Look-ups in named tables: a row name and a column name give one cell, copied from the table.

Viv
         Bepufa   Lok  Baz  Nebisob  Remo  Sem   Zod
Bokot       333   666  541      -41   115  236   483
Bazu        544   -85  412      640   323  212   799
Durure      713   879  -25      483  -402  848  -238
Zosa        381  -174  666      772   232  681  -307
Tama       -217    97  575      234   175  817  -865
Mitur       182   998  189      -15  -352   27   200
Sar         258   565  470        5   394  104    41
Paretav     464   178   39      365   606  375   481

What is the Lok of Tama in Viv? 97
What is the Baz of Tama in Viv? 575
What is the Lok of Mitur in Viv? 998
What is the Nebisob of Mitur in Viv? -15
What is the Bepufa of Bokot in Viv? 333
What is the Baz of Paretav in Viv? 39
What is the Zod of Bokot in Viv? 483
What is the Sem of Zosa in Viv? 681
What is the Bepufa of Sar in Viv? 258
What is the Nebisob of Zosa in Viv? 772
Row with the largest Nebisob: Zosa

Matod
|  | Ligom | Rinu | Lig | Pabul | Mobo | Fogu | Libuv | Tedef |
|---|---|---|---|---|---|---|---|---|
| Niluza | 63763 | 23828 | 26460 | 81120 | 70013 | 26771 | 20186 | 20581 |
| Lumop | 40722 | 37796 | 66530 | 17314 | 70332 | 18022 | 60450 | 79390 |
| Sirab | 56380 | 72027 | 45443 | 9005 | 60364 | 67499 | 30792 | 35837 |
| Zosul | 46875 | 66477 | 23698 | 83635 | 22326 | 63129 | 65572 | 70963 |

Mobo of Zosul is 22326
Pabul of Lumop is 17314
Pabul of Niluza is 81120
Lig of Lumop is 66530
Mobo of Niluza is 70013
Lig of Niluza is 26460
Libuv of Sirab is 30792
Lig of Zosul is 23698
Ligom of Zosul is 46875
Fogu of Sirab is 67499
Fogu of Lumop is 18022
Mobo of Sirab is 60364
Rinu of Zosul is 66477
Tedef of Zosul is 70963
Rinu of Sirab is 72027
Pabul of Sirab is 9005
Rinu of Lumop is 37796
Libuv of Niluza is 20186

Delaka:
         Bimoban  Setamuf
Fir           42       36
Fafasil       65       28
Zetod         36       42
Sig           59       35
Kup           39       13
Rine          36       79
Kinoz         51       19
Gubopu        61       66
Nufir         64       26
Neza          32       52
Vog           45       65

Setamuf of Neza: 52
Setamuf of Gubopu: 66
Bimoban of Kinoz: 51
Bimoban of Fir: 42
Bimoban of Zetod: 36
Setamuf of Sig: 35
Bimoban of Kup: 39
Bimoban of Sig: 59
Bimoban of Nufir: 64
Bimoban of Fafasil: 65
Setamuf of Fir: 36
Bimoban of Rine: 36
Setamuf of Zetod: 42
Bimoban of Neza: 32
Setamuf of Vog: 65
Setamuf of Kinoz: 19
Bimoban of Gubopu: 61
Which row has the largest Setamuf? Rine

Vokezo:
	Lozule	Fulibev	Zovagi
Gem	-0.127	-0.331	-0.081
Nuv	-0.784	0.794	-0.403
Zizomu	0.325	-0.448	0.814
Giki	0.343	-0.695	0.148
Tusaku	0.418	-0.612	0.372
Zoteke	-0.780	0.580	0.455
Fal	0.521	0.107	-0.724
Nesolaz	0.420	0.863	0.368
Sur	0.349	0.738	0.000
Vabazaf	-0.700	-0.247	0.317

What is the Lozule of Gem in Vokezo? -0.127
What is the Lozule of Zizomu in Vokezo? 0.325
What is the Zovagi of Sur in Vokezo? 0.000
What is the Zovagi of Fal in Vokezo? -0.724
What is the Fulibev of Giki in Vokezo? -0.695
What is the Lozule of Giki in Vokezo? 0.343
What is the Fulibev of Vabazaf in Vokezo? -0.247
What is the Zovagi of Tusaku in Vokezo? 0.372
What is the Fulibev of Nesolaz in Vokezo? 0.863
What is the Lozule of Nuv in Vokezo? -0.784
What is the Zovagi of Gem in Vokezo? -0.081
What is the Lozule of Sur in Vokezo? 0.349
What is the Zovagi of Zizomu in Vokezo? 0.814
What is the Lozule of Fal in Vokezo? 0.521
What is the Zovagi of Nesolaz in Vokezo? 0.368
What is the Fulibev of Gem in Vokezo? -0.331
Row with the largest Lozule: Fal

Kuzoz
|  | Ret | Rovug | Pumom | Tup |
|---|---|---|---|---|
| Sop | 46 | 47 | 56 | 58 |
| Mas | 17 | 27 | 32 | 26 |
| Kirosap | 85 | 26 | 31 | 56 |
| Fivez | 42 | 65 | 53 | 16 |
| Gotozen | 44 | 52 | 65 | 58 |

Gotozen, Pumom => 65
Sop, Pumom => 56
Kirosap, Rovug => 26
Fivez, Tup => 16
Fivez, Pumom => 53
Sop, Ret => 46
Mas, Tup => 26
Sop, Tup => 58
Gotozen, Ret => 44
Kirosap, Tup => 56
Gotozen, Rovug => 52

Zito:
cols = Nutan, Kelog
Kegi: [39, 38]
Zed: [36, 35]
Vanemud: [50, 50]
Lil: [36, 83]
Tik: [27, 33]
Puf: [51, 33]
Futikug: [76, 38]
Vak: [57, 43]
Vizetis: [29, 50]
Sol: [48, 40]
Vodi: [14, 54]
Tadide: [15, 26]

Kelog of Futikug is 38
Kelog of Vanemud is 50
Kelog of Zed is 35
Kelog of Puf is 33
Nutan of Sol is 48
Kelog of Vodi is 54
Nutan of Tadide is 15
Kelog of Lil is 83
Nutan of Zed is 36
Kelog of Vak is 43
Nutan of Vodi is 14
Nutan of Futikug is 76
Kelog of Tadide is 26
Nutan of Puf is 51
Kelog of Vizetis is 50
Nutan of Vizetis is 29
Nutan of Kegi is 39
Kelog of Kegi is 38
Nutan of Vak is 57
Nutan of Tik is 27
Row with the largest Nutan: Futikug

